Below are the code and all the weights of a small trained network. Each question names an input and a class and asks about switching units off, where a switched-off unit gives its printed mean instead of its output.

import numpy as np


def w(rows, s, z=0):
    codes = np.array(rows[::2]) - 128.0
    scale = np.full(codes.shape[1], s)
    scale[-1] = z or s
    return codes * scale


def norm(h):
    return h / np.sqrt((h * h).mean(-1, keepdims=True) + 1e-5)


def f(y):
    return np.maximum(y, 0)


def log_softmax(a):
    a = a - a.max(-1, keepdims=True)
    return a - np.log(np.exp(a).sum(-1, keepdims=True))


def net(x, mask):
    res = np.array(x, float).reshape(1, 6) / 4 @ E
    u = 0
    for l in range(4):
        y = f(norm(res) @ A[l][:, :-1].T + A[l][:, -1])
        res = res + np.where(mask[u : u + 3], y, B[l][:, -1]) @ B[l][:, :-1]
        u += 3
    return log_softmax(norm(res)[-1] @ U[:, :-1].T + U[:, -1])


A, B = {}, {}
E = w([
[140,123,191,150,201,130,159,116,39,64],'x0',
[104,199,71,107,138,126,176,131,141,195],'x1',
[135,103,124,192,88,142,161,107,147,134],'x2',
[126,175,151,88,137,81,172,151,65,139],'x3',
[164,148,2,155,125,109,100,142,128,119],'x4',
[171,130,118,90,80,195,50,97,129,49],'x5',
],0.0096)
A[0] = w([
[59,60,91,50,34,218,78,101,234,84,58],'0.n0',
[64,94,205,149,109,118,241,162,101,158,4],'0.n1',
[75,166,196,106,106,87,253,175,94,140,86],'0.n2',
],0.0052,0.0033)
B[0] = w([
[107,155,183,134,96,126,93,125,155,112,254],'0.n0',
[141,76,121,224,41,77,121,78,255,162,189],'0.n1',
[109,196,163,105,111,119,61,76,109,185,216],'0.n2',
],0.01,0.0053)
A[1] = w([
[63,77,254,130,144,59,193,122,198,173,1],'1.n0',
[184,42,89,147,85,184,74,129,134,85,54],'1.n1',
[138,135,116,117,132,123,92,48,112,222,89],'1.n2',
],0.0063,0.0022)
B[1] = w([
[163,51,207,161,1,89,6,162,152,82,254],'1.n0',
[183,30,173,74,112,110,81,51,161,77,228],'1.n1',
[68,162,14,99,102,13,141,82,105,5,196],'1.n2',
],0.0078,0.005)
A[2] = w([
[185,80,170,152,110,202,193,85,66,61,2],'2.n0',
[171,112,222,154,112,68,219,173,103,148,73],'2.n1',
[178,141,53,75,114,254,51,126,225,122,39],'2.n2',
],0.0056,0.0027)
B[2] = w([
[182,173,123,86,177,94,166,141,155,92,193],'2.n0',
[157,45,122,217,104,174,2,109,163,75,177],'2.n1',
[173,129,202,228,37,91,161,159,212,139,253],'2.n2',
],0.0088,0.0042)
A[3] = w([
[153,70,173,111,254,148,113,128,83,135,218],'3.n0',
[51,131,226,134,136,127,122,141,123,197,44],'3.n1',
[113,153,115,173,207,144,220,116,107,85,4],'3.n2',
],0.0079,0.0016)
B[3] = w([
[115,156,94,77,130,142,197,144,38,93,228],'3.n0',
[255,24,181,113,45,243,16,63,114,16,254],'3.n1',
[121,70,138,82,110,141,155,70,74,66,174],'3.n2',
],0.009,0.0028)
U = w([
[119,148,165,34,226,101,160,96,8,63,213],'0',
[209,7,240,154,30,118,1,62,202,84,202],'1',
[32,126,228,149,234,219,220,246,196,229,2],'2',
[115,166,51,226,64,23,201,192,208,249,97],'3',
],0.0094,0.0076)

Each question gives the input, the list of numbers given to net, and the class t.
The units are the neurons (one row each of A and B). Each row of codes is followed by its name. A weight is (code - 128) times the scale printed after its matrix; where a second scale follows, it is the last column's (A, B and U).
mask holds one flag per neuron, layer by layer. A switched-off neuron (its flag False) gives its mean, the last column of its row in B, instead of its output. The means were averaged over made-up inputs and are rounded, as every weight is.
A unit's drop is (log p(t) with every unit on - log p(t) with that unit switched off) / (log p(t) with every unit on - log p(t) with every unit switched off).
The circuit of an input: a set's keep is (log p(t) with only the set's units on - log p(t) with every unit switched off) / (log p(t) with every unit on - log p(t) with every unit switched off). Starting from all 12 units, units are removed one at a time, each time the one whose removal leaves the highest keep (on an exact tie, the one counted first), for as long as the keep stays at least 0.8.
circuit, biggest first: the units of the circuit, biggest drop first
k most important neurons: the k neurons with the biggest drops, biggest first
k most important neurons of layer l: the k neurons of layer l with the biggest drops, biggest first
input [-4,0,-7,7,3,2], class 0: circuit, biggest first => [0.n1 1.n0]
input [-3,-7,-4,7,5,-8], class 3: circuit, biggest first => [1.n1]
input [2,8,-6,-1,-2,-3], class 0: 4 most important neurons => [1.n2 0.n2 0.n0 2.n2]
input [-4,6,4,2,3,6], class 3: circuit, biggest first => [3.n1 1.n0]
input [-8,4,-6,-2,-1,-4], class 3: 2 most important neurons => [1.n2 1.n1]
input [-8,1,-5,-7,1,-6], class 3: circuit, biggest first => [1.n2 3.n1]
input [-4,-1,-2,-8,3,-8], class 3: circuit, biggest first => [3.n1 1.n1]
input [3,0,-7,-1,1,4], class 0: 3 most important neurons => [0.n1 1.n0 3.n0]
input [6,-5,-6,7,2,-7], class 1: 2 most important neurons => [0.n1 1.n0]
input [-1,6,-2,2,-1,-8], class 1: 2 most important neurons => [3.n1 1.n0]
input [6,-6,-3,-5,-2,0], class 0: 2 most important neurons => [3.n0 0.n1]
input [3,7,-6,3,3,7], class 0: 2 most important neurons => [1.n0 0.n1]
input [4,2,7,-4,7,-6], class 3: 2 most important neurons of layer 1 => [1.n1 1.n2]
input [8,5,7,-5,7,-1], class 0: most important neuron of layer 3 => [3.n2]
input [4,-7,3,0,5,-5], class 0: 2 most important neurons of layer 2 => [2.n2 2.n0]
